Below are the code and all the weights of a small trained network. Each question names an input and a target symbol and asks about switching units off, where a switched-off unit gives its printed mean instead of its output.

import numpy as np


def w(rows, s, z=0):
    codes = np.array(rows[::2]) - 128.0
    scale = np.full(codes.shape[1], s)
    scale[-1] = z or s
    return codes * scale


def f(y):
    return np.maximum(y, 0)


def softmax(a):
    e = np.exp(a - a.max(-1, keepdims=True))
    return e / e.sum(-1, keepdims=True)


def log_softmax(a):
    a = a - a.max(-1, keepdims=True)
    return a - np.log(np.exp(a).sum(-1, keepdims=True))


def net(x, mask):
    ids = ['γηθλμτφω'.index(c) for c in x.split()]
    T = len(ids)
    res = E[ids] + P[:T]
    r = res
    for j in range(3):
        rows = slice(3 * j, 3 * j + 3)
        q, k, v = (r @ M[0][rows].T for M in (Q, K, V))
        z = softmax(np.where(np.tri(T) > 0, q @ k.T / 3**0.5, -1e9)) @ v
        o = O[0][rows]
        res = res + np.where(mask[j], z, o[:, -1]) @ o[:, :-1]
    y = f(res @ A[0][:, :-1].T + A[0][:, -1])
    res = res + np.where(mask[3:15], y, B[0][:, -1]) @ B[0][:, :-1]
    return log_softmax(res[-1] @ U[:, :-1].T + U[:, -1])


Q, K, V, O, A, B = {}, {}, {}, {}, {}, {}
E = w([
[112,117,33],'γ',
[124,197,118],'η',
[76,172,185],'θ',
[74,25,84],'λ',
[178,66,176],'μ',
[88,39,34],'τ',
[171,181,18],'φ',
[252,86,229],'ω',
],0.016)
P = w([
[4,128,106],'0',
[149,114,107],'1',
[149,115,105],'2',
[144,118,103],'3',
[143,122,103],'4',
[144,124,99],'5',
[140,127,98],'6',
],0.015)
Q[0] = w([
[137,160,93],'H0',
[161,124,144],'H0',
[179,196,170],'H0',
[149,95,178],'H1',
[127,115,122],'H1',
[116,152,140],'H1',
[254,78,198],'H2',
[126,115,128],'H2',
[176,134,129],'H2',
],0.023)
K[0] = w([
[129,163,80],'H0',
[154,185,166],'H0',
[101,202,154],'H0',
[179,130,147],'H1',
[128,147,134],'H1',
[134,96,132],'H1',
[251,75,137],'H2',
[146,153,149],'H2',
[154,112,146],'H2',
],0.021)
V[0] = w([
[119,164,138],'H0',
[80,91,77],'H0',
[103,117,180],'H0',
[115,178,168],'H1',
[136,110,177],'H1',
[160,116,128],'H1',
[127,4,134],'H2',
[183,114,195],'H2',
[58,94,224],'H2',
],0.017)
O[0] = w([
[129,79,126,110],'H0',
[146,179,170,218],'H0',
[161,121,23,87],'H0',
[106,146,112,86],'H1',
[160,175,131,92],'H1',
[139,151,168,107],'H1',
[155,61,77,162],'H2',
[231,122,152,9],'H2',
[188,195,1,163],'H2',
],0.014,0.012)
A[0] = w([
[193,114,169,78],'N0',
[113,241,55,61],'N1',
[122,130,12,120],'N2',
[180,158,136,254],'N3',
[255,145,105,118],'N4',
[252,249,102,220],'N5',
[88,116,167,57],'N6',
[108,35,149,152],'N7',
[171,113,163,79],'N8',
[192,207,221,205],'N9',
[18,185,224,86],'N10',
[98,102,153,35],'N11',
],0.0069,0.0062)
B[0] = w([
[152,241,79,163],'N0',
[255,129,173,198],'N1',
[172,69,253,197],'N2',
[81,111,152,168],'N3',
[83,152,73,201],'N4',
[51,84,183,207],'N5',
[114,211,113,159],'N6',
[139,91,123,159],'N7',
[129,218,120,151],'N8',
[68,2,127,167],'N9',
[196,182,85,250],'N10',
[149,247,130,145],'N11',
],0.0065,0.022)
U = w([
[173,221,18,20],'γ',
[103,80,236,254],'η',
[86,157,178,12],'θ',
[119,125,129,171],'λ',
[210,155,192,38],'μ',
[58,145,21,54],'τ',
[52,83,91,121],'φ',
[180,115,2,213],'ω',
],0.0063,0.0041)

Each question gives the input, a string of symbols that net reads in full, and the target symbol t.
The units are the heads (3 rows each of Q, K, V and O) and the neurons (one row each of A and B). Each row of codes is followed by its name. A weight is (code - 128) times the scale printed after its matrix; where a second scale follows, it is the last column's (O, A, B and U).
mask holds one flag per unit, heads first, then neurons. A switched-off unit (its flag False) gives its mean, the last column of its rows in O or B, instead of its output. The means were averaged over made-up inputs and are rounded, as every weight is.
A unit's drop is (log p(t) with every unit on - log p(t) with that unit switched off) / (log p(t) with every unit on - log p(t) with every unit switched off).
The circuit of an input: a set's keep is (log p(t) with only the set's units on - log p(t) with every unit switched off) / (log p(t) with every unit on - log p(t) with every unit switched off). Starting from the 12 units with the biggest drops (on a tie, the unit counted first), units are removed one at a time, each time the one whose removal leaves the highest keep (on an exact tie, the one counted first), for as long as the keep stays at least 0.8.
units of the circuit, in order: the units of the circuit, biggest drop first
top k neurons: the k neurons with the biggest drops, biggest first
heads that matter: for each layer, one digit per head in row order, 1 if its drop is at least 0.15 and else 0, layers parted by /
drop when u is switched off: that unit's drop, to one decimal
input φ τ η η γ, target θ: units of the circuit, in order	[H2; H0; N10]
input τ η ω θ η, target φ: top 2 neurons	[N10; N2]
input φ φ η φ, target θ: units of the circuit, in order	[H2; N10]
input γ θ η, target τ: top 3 neurons	[N2; N1; N5]
input λ γ ω η η, target ω: units of the circuit, in order	[H2; H0]
input γ ω λ φ ω γ λ, target τ: units of the circuit, in order	[H2; N2; H0; N10]
input η γ θ γ τ, target γ: units of the circuit, in order	[H2; H0; N10; N5]
input η γ ω η τ η λ, target γ: units of the circuit, in order	[H2; N10; H0; N5]
input ω γ ω τ, target η: heads that matter	001
input ω λ λ η, target η: heads that matter	011
input η μ φ λ τ, target γ: heads that matter	101
input θ η η τ, target μ: heads that matter	001
input θ η λ μ ω φ η, target μ: units of the circuit, in order	[N1; H2; N2; N5]
input φ θ θ φ μ φ, target θ: units of the circuit, in order	[H2]
input γ τ λ λ η φ, target τ: heads that matter	111
input ω ω ω τ, target η: top 3 neurons	[N10; N4; N0]
input φ ω φ μ γ θ, target θ: top 2 neurons	[N10; N6]
input γ τ θ, target τ: top 2 neurons	[N2; N1]
input τ λ τ, target φ: top 2 neurons	[N10; N1]
input λ λ φ λ, target ω: top neuron	[N5]
input τ ω λ θ, target φ: top neuron	[N10]
input ω η λ λ, target η: top 2 neurons	[N4; N0]
input ω λ ω γ, target η: top 2 neurons	[N4; N0]
input ω η λ η λ φ φ, target η: drop when N10 is switched off	0.0
input η η λ λ η ω θ, target γ: drop when N7 is switched off	0.0
input τ τ λ μ λ μ φ, target φ: drop when H2 is switched off	0.4
input ω θ λ ω, target ω: drop when H0 is switched off	1.7
